Below are the code and all the weights of a small trained network. Each question names an input and a class and asks about switching units off, where a switched-off unit gives its printed mean instead of its output.

import numpy as np


def w(rows, s, z=0):
    codes = np.array(rows[::2]) - 128.0
    scale = np.full(codes.shape[1], s)
    scale[-1] = z or s
    return codes * scale


def norm(h):
    return h / np.sqrt((h * h).mean(-1, keepdims=True) + 1e-5)


def f(y):
    return y / 2 * (1 + np.tanh(0.7978845608 * (y + 0.044715 * y**3)))


def log_softmax(a):
    a = a - a.max(-1, keepdims=True)
    return a - np.log(np.exp(a).sum(-1, keepdims=True))


def net(x, mask):
    res = np.array(x, float).reshape(1, 5) / 4 @ E
    u = 0
    for l in range(2):
        y = f(norm(res) @ A[l][:, :-1].T + A[l][:, -1])
        res = res + np.where(mask[u : u + 14], y, B[l][:, -1]) @ B[l][:, :-1]
        u += 14
    return log_softmax(norm(res)[-1] @ U[:, :-1].T + U[:, -1])


A, B = {}, {}
E = w([
[137,125,107,148,69,120,113,93,89,147],'x0',
[194,133,180,103,191,95,178,144,115,70],'x1',
[176,16,126,2,183,133,189,104,160,132],'x2',
[125,194,55,202,120,144,80,82,67,72],'x3',
[94,51,140,150,135,104,138,178,57,38],'x4',
],0.00088)
A[0] = w([
[113,236,118,192,44,155,70,123,118,155,14],'L0N1',
[137,96,135,49,137,172,156,163,228,182,191],'L0N2',
[87,99,182,103,157,111,177,213,141,121,148],'L0N3',
[172,174,114,66,148,161,165,80,205,184,45],'L0N4',
[52,114,178,207,87,109,100,197,148,132,37],'L0N5',
[251,101,81,54,132,89,151,37,47,116,142],'L0N6',
[73,113,126,160,143,144,94,239,139,62,102],'L0N7',
[173,208,82,205,154,111,62,99,120,127,159],'L0N8',
[151,206,242,117,231,116,174,204,205,75,194],'L0N9',
[143,125,39,100,208,153,97,36,120,107,57],'L0N10',
[116,136,136,184,161,74,88,144,27,35,127],'L0N11',
[125,103,140,58,124,83,142,190,81,130,84],'L0N12',
[152,35,118,77,244,153,181,122,162,59,167],'L0N13',
[198,172,155,179,153,66,117,113,21,31,3],'L0N14',
],0.002,0.00057)
B[0] = w([
[91,114,106,75,171,68,120,196,75,209,253],'L0N1',
[132,134,188,134,139,92,168,124,95,74,237],'L0N2',
[85,84,123,68,135,144,99,155,117,109,187],'L0N3',
[152,179,162,207,204,111,143,96,176,98,183],'L0N4',
[145,177,70,97,131,173,98,115,188,137,187],'L0N5',
[29,159,117,140,102,143,89,155,155,105,178],'L0N6',
[102,163,135,40,120,118,120,126,199,131,175],'L0N7',
[132,60,155,39,111,162,145,155,84,125,211],'L0N8',
[99,78,97,151,62,107,112,87,129,122,241],'L0N9',
[197,122,118,186,133,205,74,148,152,109,129],'L0N10',
[153,163,153,122,107,126,191,91,144,148,213],'L0N11',
[120,126,139,117,149,115,92,100,91,131,142],'L0N12',
[106,162,125,152,136,139,98,171,78,215,241],'L0N13',
[165,209,150,91,86,169,250,182,117,87,169],'L0N14',
],0.002,0.0011)
A[1] = w([
[139,141,127,53,91,138,135,164,146,243,191],'L1N1',
[124,60,84,131,132,92,11,87,207,223,161],'L1N2',
[115,66,198,84,89,50,162,172,106,175,146],'L1N3',
[94,60,79,160,51,144,85,87,84,113,166],'L1N4',
[116,207,92,156,103,119,98,143,79,234,55],'L1N5',
[200,139,191,126,188,102,158,67,211,178,33],'L1N6',
[149,181,130,62,150,96,143,172,160,169,154],'L1N7',
[101,69,61,126,61,170,107,162,91,108,192],'L1N8',
[167,162,188,161,188,79,171,54,238,167,1],'L1N9',
[110,185,89,150,118,77,107,144,118,206,62],'L1N10',
[70,159,173,83,128,107,99,195,250,102,40],'L1N11',
[72,37,193,78,176,68,143,194,92,117,31],'L1N12',
[175,184,109,139,118,112,202,140,74,58,93],'L1N13',
[212,156,99,160,167,217,100,84,160,128,22],'L1N14',
],0.0023,0.00065)
B[1] = w([
[66,195,95,233,183,93,88,118,100,91,243],'L1N1',
[187,171,156,109,68,123,229,197,86,21,239],'L1N2',
[171,153,102,126,231,247,80,135,80,141,252],'L1N3',
[195,89,223,129,136,39,168,74,166,144,163],'L1N4',
[78,13,63,158,240,105,75,188,74,253,233],'L1N5',
[42,211,146,148,134,107,124,62,130,191,177],'L1N6',
[121,80,63,206,92,78,149,87,90,111,185],'L1N7',
[192,142,203,171,127,58,155,32,195,152,195],'L1N8',
[67,219,214,108,62,77,156,47,176,176,185],'L1N9',
[130,76,110,106,211,58,119,138,36,166,192],'L1N10',
[148,63,39,141,47,111,90,86,195,34,183],'L1N11',
[87,87,125,49,183,219,63,183,144,236,240],'L1N12',
[147,177,145,65,94,120,232,210,124,95,150],'L1N13',
[136,77,100,161,207,204,21,103,127,44,107],'L1N14',
],0.0017,0.0013)
U = w([
[215,37,186,165,73,56,170,55,127,115,39],'0',
[184,145,89,199,210,217,55,85,136,58,35],'1',
[48,228,207,145,132,89,144,18,211,180,191],'2',
[172,217,120,89,69,143,255,213,62,49,179],'3',
[61,81,60,104,55,99,77,175,226,59,2],'4',
[89,45,187,24,215,217,87,190,130,202,194],'5',
[82,131,29,210,167,29,73,182,31,244,201],'6',
],0.0071,0.0014)

Each question gives the input, the list of numbers given to net, and the class t.
The units are the neurons (one row each of A and B). Each row of codes is followed by its name. A weight is (code - 128) times the scale printed after its matrix; where a second scale follows, it is the last column's (A, B and U).
mask holds one flag per neuron, layer by layer. A switched-off neuron (its flag False) gives its mean, the last column of its row in B, instead of its output. The means were averaged over made-up inputs and are rounded, as every weight is.
A unit's drop is (log p(t) with every unit on - log p(t) with that unit switched off) / (log p(t) with every unit on - log p(t) with every unit switched off).
The circuit of an input: a set's keep is (log p(t) with only the set's units on - log p(t) with every unit switched off) / (log p(t) with every unit on - log p(t) with every unit switched off). Starting from the 12 units with the biggest drops (on a tie, the unit counted first), units are removed one at a time, each time the one whose removal leaves the highest keep (on an exact tie, the one counted first), for as long as the keep stays at least 0.8.
units of the circuit, in order: the units of the circuit, biggest drop first
k most important neurons: the k neurons with the biggest drops, biggest first
k most important neurons of layer l: the k neurons of layer l with the biggest drops, biggest first
input [-2,0,1,5,-3], class 1: 2 most important neurons => L0N10, L1N14
input [6,-7,8,5,-8], class 1: units of the circuit, in order => L1N14, L0N10, L0N4
input [-3,-3,-2,-1,6], class 4: 2 most important neurons of layer 0 => L0N7, L0N5
input [1,-7,4,1,-5], class 2: 2 most important neurons of layer 0 => L0N4, L0N13
input [4,-8,2,5,3], class 0: units of the circuit, in order => L1N4, L1N8
input [8,-1,0,0,6], class 0: units of the circuit, in order => L1N4
input [-6,-3,2,7,5], class 3: units of the circuit, in order => L0N14, L1N13
input [-6,-7,2,6,2], class 1: units of the circuit, in order => L0N10, L1N14
input [-1,5,-7,-8,6], class 4: 3 most important neurons => L1N11, L0N7, L0N5
input [-6,0,6,3,-2], class 1: 2 most important neurons => L0N10, L0N1
input [8,8,4,-4,-3], class 2: 3 most important neurons of layer 0 => L0N1, L0N4, L0N8
input [-4,-3,-5,-7,4], class 4: 2 most important neurons => L0N5, L1N11
input [5,3,-3,6,-2], class 3: 3 most important neurons of layer 0 => L0N14, L0N13, L0N8
input [0,8,5,8,-2], class 3: units of the circuit, in order => L0N14
input [-3,-4,-4,-6,1], class 4: 2 most important neurons of layer 0 => L0N5, L0N13
input [-2,-2,-6,-7,0], class 4: units of the circuit, in order => L1N11, L0N13
input [5,-2,8,2,-2], class 1: units of the circuit, in order => L0N10, L1N14, L0N1
input [-1,-5,8,6,-1], class 1: 2 most important neurons of layer 0 => L0N10, L0N9
input [-2,5,-5,6,-3], class 3: 4 most important neurons => L0N14, L0N13, L1N13, L0N8
input [-5,-1,-4,-8,1], class 4: units of the circuit, in order => L1N11
input [-8,-1,8,3,-3], class 2: 2 most important neurons => L0N4, L0N1
input [7,7,6,1,5], class 5: 2 most important neurons of layer 1 => L1N12, L1N2
input [8,7,6,4,-5], class 1: 3 most important neurons of layer 1 => L1N14, L1N2, L1N8
input [-5,-6,6,-6,-3], class 2: 2 most important neurons of layer 1 => L1N9, L1N6
input [2,-1,8,7,0], class 1: 2 most important neurons of layer 0 => L0N10, L0N9
